Facts:
J116 α:J427 ω:pleroflun τ:274
J12 α:J92 ω:klesto τ:179
J120 α:J427 ω:klesto τ:791
J121 α:J722 ω:pleroflun τ:576
J148 α:J427 ω:pleroflun τ:584
J155 α:J175 ω:brudu τ:584
J175 α:J427
J179 η:J883 α:J310 ω:pleroflun τ:791
J185 η:J116 α:J310 ω:pleroflun τ:343
J217 α:J4 ω:pleroflun
J236 α:J722 ω:pleroflun τ:564
J26 η:J179 α:J175 ω:pleroflun τ:564
J270 α:J529 ω:klesto τ:584
J272 α:J722 ω:pleroflun τ:584
J294 α:J73 ω:klesto
J310 α:J56
J318 α:J73 ω:klesto τ:791
J319 η:J349
J330 η:J767 α:J529 ω:pleroflun τ:179
J349 α:J310 ω:klesto
J361 η:J77 α:J4 ω:brudu τ:791
J365 α:J858 ω:klesto
J380 α:J577 ω:pleroflun τ:800
J394 η:J570 α:J883 ω:brudu τ:791
J4 η:J185 α:J427
J400 α:J722 ω:pleroflun τ:417
J417 η:J529 α:J92 ω:klesto
J440 η:J698 α:J529 ω:pleroflun τ:819
J449 α:J310 ω:klesto τ:274
J451 α:J722 ω:pleroflun τ:800
J452 α:J310 ω:klesto τ:819
J482 η:J749 α:J635 ω:klesto τ:819
J491 η:J594 α:J310 ω:pleroflun τ:584
J514 α:J92 ω:pleroflun τ:584
J515 α:J67 ω:klesto τ:791
J521 η:J440 α:J722 ω:brudu τ:819
J56 η:J521
J570 α:J427 ω:pleroflun
J594 α:J310 ω:pleroflun τ:800
J605 η:J56 α:J858 ω:klesto τ:800
J628 η:J449 α:J73 ω:klesto τ:576
J635 α:J905
J651 η:J888 α:J4 ω:pleroflun
J665 α:J73 ω:pleroflun τ:819
J67 η:J827 α:J73
J670 η:J811 α:J175 ω:klesto
J698 η:J12 α:J577 ω:pleroflun
J70 η:J236 α:J319 ω:klesto τ:564
J714 α:J4 ω:brudu τ:890
J722 η:J670
J749 α:J310 ω:klesto τ:890
J767 α:J577 ω:pleroflun τ:791
J77 α:J73 ω:pleroflun
J779 α:J577 ω:pleroflun τ:576
J793 α:J310 ω:klesto τ:417
J811 η:J491 α:J529 ω:pleroflun τ:791
J827 η:J898 α:J73 ω:pleroflun τ:890
J829 η:J793 α:J56 ω:brudu
J832 α:J56 ω:brudu τ:417
J857 α:J4 ω:pleroflun
J858 α:J56
J862 η:J272 α:J73 ω:klesto τ:417
J866 α:J310 ω:pleroflun τ:233
J878 α:J175 ω:pleroflun τ:890
J883 η:J515 α:J319
J888 η:J67 α:J310 ω:brudu τ:179
J891 α:J73 ω:brudu τ:343
J898 η:J400 α:J577 ω:brudu τ:343
J919 α:J722 ω:pleroflun τ:179
J92 α:J905
J926 α:J67 ω:pleroflun τ:819
J944 η:J361 α:J722 ω:klesto τ:233

Known rows:
J888: [-70  31  35 -10  16  -1  -3  28  14 -18   4  13 -24  14  -6   0 -48  29
   8  -8  17   5   3  10 -10  16  11 -33 -13 -20  -6   5   7  28  20]
J491: [-41  14  -4  14  23  13 -14  28  22   7  18   6  -2  45   1  -2  -4  10
   0 -18  27   0  13   9   0  18  12  -4   4  19  14  11  -5  -2  15]
J185: [-32  13  -5  10  25   9 -10  28  19   1  20   4  -4  38  -3   2  -2  10
   1 -26  33  -2   5   6   2   8  11   3   0  12  12   7  -2  -3  13]
J594: [-37  21  -5   4  12   9 -23  21  29   4  25 -46   0  39   4   1   3  10
   3 -36  26  -7  16   7   7  18   7   7  11   5   8  12  -9  -6  14]
J749: [-47  12  -6   0  24   7 -23   7  29   2  25 -31  -3  19  23  -9 -13  -5
   5 -65  19 -10   1  27   4  10  -6  -8   8  -9   2  12 -14   4  12]
J883: [-15  -5  -4  -7  -5   4  -1  -5  -5  -3  -7   3   0 -17  -2   6   3   6
   0 -17 -14   8  -3   4   3  -3   6  10  -1  -6  -5  -2  -6  15   0]
J70: [ -1 -13   6  -3   8  -1  16 -10 -12   1   5  26  -1 -11   8  -6  -4  -3
  -3   2  -5   3 -19  17   4 -16 -10 -11  -7  -9   2   3   0  -7   8]
J651: [  9   9  54  -8 -36  -1  11   9 -17 -44 -38  39 -22  19   2  11   5  12
  13  89   2  10  -1 -29 -12 -11  12 -57 -13  -2  -5 -14  36  -3   4]
J714: [ 41   1   2  -4 -15  -5 -12 -12   9 -17 -26 -27   0   0   7 -16  -9 -14
  -3  38 -16  -6  -3 -37 -18 -20   3 -16  -1 -13  -9 -13  14   7 -40]
J175: [  9  -5   0  -4 -18   5  -6 -20  -1 -17 -16  -7   1  -2   2   5  17  -6
   0   9  -8   4   0 -21 -10 -19   6 -11   4  -4  -2 -14   9  10 -17]
J4: [ 12 -12   2   5 -11   4   3 -17  -3 -19 -18  16   0   7   3   1  10  -4
  -4  21  -6   7  -8 -22 -13 -30   9 -21   1  -1  -1 -14  12   2 -15]
J570: [ 33   5   0   6 -25   2 -12   4   6  -8 -16 -26   3   3   7   4  25 -10
   6  18   2  -3  15 -21  -2   4   3   1   9   8  -3  -6  16  -4 -13]
J440: [ 41 -14 -30   9   4   4 -25   0  22  16  24  -1  17  -3  -7 -14 -11 -15
 -16   7 -30  -5  -6  26  -4  -8  -1  40  -4  32  20   0 -11 -27  -4]
J330: [  3 -10   7  -5   3  -4  11   8 -15   0  -1  30  -2  -1   1   0  -1   5
  -5  30  -6   8   6   5   0  -2   2  -4 -14  -3   3   1  17  -9  -3]
J310: [-51   5 -11  -1  21  13 -13   8  15  -5  17  -6  -4  17  -8   4  -7  11
  -1 -46  13   2  -1  17   0   1  11   1   2   4   4   5 -13  12  16]
J919: [  5  -5   4  -6  -6  -6   4  10  -4   5  -1   5  -1 -10   5   3   5   2
  -2  26 -12   3  12   4   2  10   2   6  -7  -1   2   1  12  -4   0]
J272: [ 13   4   2   0 -12  -2  -6   6   1  11  -7 -11   3  -2   0   0  16  -4
   1  15  -3   2  13   0   8  21   0  18   2  11  -2   2   1   2   6]
J862: [ 14 -12   9  -1   6 -10  24 -16 -21   2  -1  24  -2  -8 -11 -11 -16  -4
  -3  13  -4  -7 -20  10   5  -1 -22  -6   2  -7   6   6   3 -14  11]
J628: [ -2  -8  12 -12  19 -10  17   1 -19   7   7  26  -7 -18  -3  -5  -3  -2
  -1  -2   1  -7 -10   5  -5  -8 -29  -6  -2 -16  -2  -2   4 -19  -1]
J827: [ -4   7  33 -11 -16 -17  31   8 -37 -10 -30  11 -17 -19  -1  14  14  14
  15  50  10  -6  23 -31  16  37  -6 -25 -10 -20 -15  -1  20  14   8]
J605: [ -2 -18 -36  14  49  10   8 -15   8  28  40  13  18  44   6 -21  -4 -10
 -22 -47  16  -7 -20  22  -8 -36  -6   9  10   4  19  13 -18 -27  -8]
J365: [-27   4  -1   2  23   9  -5   1  11   3  20   5  -2  18  12  -6  -8   0
   3 -50  21  -2  -6  21   3  -3  -5  -8   7   1   3  10 -11  -3  13]
J635: [-35 -11  -7 -13  -7   5  -3 -11   1  -3  -4   9   2 -22   2  11   8   7
  -1 -20 -19  15  -4  11  10  -6  12  15  -4  -7 -11   1  -8  20   2]
J12: [ -1 -11 -22 -12  -7  10 -48  -6  51  16  30 -30  20 -28  20 -15 -12 -22
  -7 -61 -51  12 -23  78   3  -8  -8  50   4  13   8   9 -19 -11  -2]
J319: [-17 -12  -2  -6   3   1  13  -8 -13  -5  -2  30  -2 -11  -9   4   1   8
  -4  -2  -9  11 -10   3   0 -12   8   1  -6  -3  -2  -4  -2  10   1]

Rows, some named above:
[-31  11  -8   7  18  11 -19  -5  33  -4  26 -39  -4  29  11  -7 -13  -1
   6 -72  23 -11  -8  21   6  11  -3  -7  14  -5   7  17 -14  -1  19] : J793
[-39  11  -6   8  19  10 -20  -3  31  -2  23 -44  -3  28  15  -5 -16  -1
   8 -80  22 -11  -8  22   7  10  -3  -4  12  -6   7  18 -17   1  17] : J793
[ -7 -19 -50  11  33  12  -5  -4   9  20  28   0  17  11  -3  -7   1  -8
 -19 -54   1  -3  -3  14  -3 -21   4  35   7   8  12   1 -16  -6 -12] : J56
[-75  31  36 -10  15  -2  -8  34  14 -18   5   8 -24  16  -7   2 -46  27
   8   7  18   4   7  12  -8  15  10 -35 -12 -20  -7   5   8  26  19] : J888
[-14   8  -9   1  13  -2 -10   3  19  -5   3 -12  -3  14 -12 -10 -40   6
  -2 -23   6  -3  -6  -5  -4   1   8   6   0 -12   1   6  -6   7  -4] : J832
[-45  11  -7   4  24  10 -12  28  17   6  18  -6  -7  36   0   8 -13   9
   2 -29  28  -6  16  14  -4   9  11  -7   6  11  10  10   0 -17  14] : J866
[-21   6  -5   6  24   0   4   9   1   3  12  21  -4  18 -16  -9 -35  10
  -9  -3  12   4  -3  -5  -9 -11   5   0  -6  -3   3   1  -3   3  -4] : J829
[-10   1  -8  -7 -11   2  -7  -9   3  -2  -4 -14   1 -25   1   6   9   0
   2 -35 -14   3   4   6   7   8   3  16   6  -5  -7  -3  -5  18   3] : J529
[ -6  -3   7   0  -4   2   7 -17   1  12   2   9   5  -8   8  -9   6  -9
   0  -5  -1   2 -11  18   3   7 -12  -8   4   0  -2   5  -6   3   6] : J270
[-23  -7  -2  -8 -12   5   3   6  -8   8  -7  17   6  -7   3   5  13   5
  -1  18 -12  18   1  11  11   7  16  10  -9  10  -7   8   0   9   7] : J514
[-24   9  37 -11 -14 -14  26   7 -33 -13 -23  22 -21 -34 -17  17   2  19
  12  22  -3   1  11  -9  10  31  -6 -21  -7 -15 -16  -5   8  25  19] : J67
[-20   8  -3   8  27   1   4  11   3   2  12  22  -4  14 -15 -10 -35  10
  -8  -9   7   2  -5  -3  -9 -14   5   0  -7   0   3   1  -2   5  -5] : J829
[-35  13  -5  12  20  12 -15  23  21   9  19  -2  -2  44  -2  -2  -4   7
   0 -20  29   0  13  11   0  16   9  -3   2  16  12  10  -4  -6  21] : J491
[ 35   0   7   5 -14   2   3 -21  -3  -6  -8  -9   6  11  10  -3   9 -13
   8   7   6  -3 -15 -13  -8 -16 -11 -20  10  -1   2  -5  -3  -4 -11] : J120
[ 37  -4   9   6 -17   3   0 -24   0 -12 -16  -3   4   7  21  -7  12 -17
   1   9   2  -2 -14 -13 -10 -25 -10 -29  11  -1  -2  -9  12  -8 -15] : J670
[ 22   6   0   2   5 -16  13   6  -5  13  -4   9   1 -23 -27  -7 -25  -3
  -5  14  -6  -5  -7 -14  -6  13 -15  18  -5  -4  -2  -6  -1   9  -2] : J891
[-35  13  -7   7  20   9 -23  -6  35  -3  21 -37  -3  27  14  -6 -13   0
   6 -79  26  -9  -7  23   9  10  -3  -6  13  -7   7  17 -12   0  15] : J793
[-11 -16   2 -11   4   0  11 -18 -12   1   4  28   2 -19  13   0  -4   2
  -4   9 -14   9 -19  28   9 -18   4 -10 -12  -7 -10   6 -19   2   9] : J482
[ -1  -6  -5  -3  -2  -4  10  -8 -14   2  -2   9  -2 -26 -13   4   0   4
  -3  -6 -12   0   0   3   2   9  -8  12   1  -2   0  -3  -4  10   5] : J73
[ 30  -6 -25   7  -2   5 -34  11  31  13  25   0  15  -1 -13 -15 -12 -15
 -10 -12 -34   3 -11  38  -5  -3  -5  50   0  34  21   2   0 -30  -4] : J698
[-27  21  -5   2  12  10 -22  19  32   4  23 -40  -1  38   5   2   4   9
   3 -35  22  -7  16   9   4  20   8   5  11   4   8  14  -7  -2  16] : J594
[ 44   7   2  12 -18  -2  -7 -12   2  -9 -22 -25   7  14  -5  -6 -12 -10
   1  29  -4  -2  -2 -41 -23 -22   3 -12   8  -1  -3 -16   3   7 -34] : J361
[-40   5  -3   9  31  10  -9  -2  22   1  28 -10   0  23  12  -7 -16   3
  -1 -46  23  -7  -6  29   6  -1  -4 -18   2   2   8  13 -22  -2  24] : J452
[ 31   8   5   7  -4  -9  12 -13 -15  18   1 -21   5 -22 -12  -5  -2 -11
   9 -16   0 -13  -1   5   5  34 -32   8  14   0   1   1 -15  -3   6] : J515
[-43   3  -8  -1  15   9 -10   8   7  -5  10   0  -2   8  -1   3  -7   9
  -1 -44   7   5   0  11   2  -2  11   5   2  -1   3   2  -8  12  10] : J858
[-69  29  36  -8  17  -1 -10  28  16 -18   4  13 -24  17  -7  -1 -42  27
   9  -9  15   5   6  12  -8  14  11 -33 -14 -19  -7   7   5  31  19] : J888
[ -7   7  33 -11 -17 -18  30   4 -38 -10 -31  12 -19 -19  -1  15  18  15
  12  51  13  -8  25 -33  13  37  -6 -24 -11 -22 -16  -2  20  16   8] : J827
[ -6  14  24  -5  -6 -18  36  -2 -30  -4 -32  -1 -13 -20  -1  15   3  16
   9  22  18   1  12 -48   9  16   6 -21  -6 -34 -28  -7   0  43  -2] : J898
[ 27   1   5   4 -14   5   5 -19  -5  -6 -11  -9   6   6  10  -3   8 -13
   6   9   4  -2 -14 -11  -8 -18 -10 -19   8   0   0  -5  -3  -5 -11] : J120
[-21 -13   3 -10   0   4  13 -14 -12   2   6  29   3 -14  10   3  -1   3
  -1 -17  -7  14 -22  28   8 -20   2  -1  -8  -7  -8   8  -9   2   6] : J417
[ 37  -5   3  -1 -24   0 -13  -7   4 -20 -23 -17   1  12  15  -4  19 -10
   2  45  -5  -6   5 -30  -5 -11   7 -17   0  -1   0 -11  26 -11 -25] : J878
[ 27  -5 -26   5  -1   6 -33  12  30  14  26  -4  15  -1 -13 -13 -12 -16
 -10 -13 -29   3  -7  36  -6  -5  -4  52  -1  37  21   3  -4 -32  -2] : J698
[ 35  -5   7   0 -23  -2 -12  -7   6 -20 -21 -14  -2  11  18  -6  21 -12
   2  54  -8  -5   7 -33  -7 -13   8 -13  -3   0   2 -10  23 -11 -26] : J878
[ 46   6   3   5 -16  -3  -3 -12   8  -5 -24  -4   6   6   1 -15  -8 -13
  -7  44  -9   1   0 -39 -19 -16   4 -17   6  -2  -6 -14   9  13 -27] : J155
[ 46 -13 -40   7  22  -6  -8  -6  15  27  19 -10  20 -15 -17 -22 -32 -14
 -23  -2 -27  -5  -7   7  -9 -16  -3  37  -1  11   8  -2 -19  -6 -19] : J521
[  0   0  -2   3   7  -5  15   3 -18   9  -3  19   2  -2 -21  -6 -27   6
  -5  23  -6   6  -7  -5 -10 -11   4   3  -5  -4  -6  -3 -10   6 -11] : J394
[-12 -11   8  -7  10  -5  15  -5 -12   6   1  27  -2 -13   3   0 -11  -1
  -3   1  -2   0  -8  20  -4 -11 -10 -19   0  -5  -4   6  -5 -16   6] : J944
[ 11   9  52  -4 -39  -2   9   7 -14 -43 -38  34 -22  14   1  11  10  11
  14  90   6  10   0 -28 -10 -10  11 -57 -12  -2  -8 -12  34  -4  -1] : J651

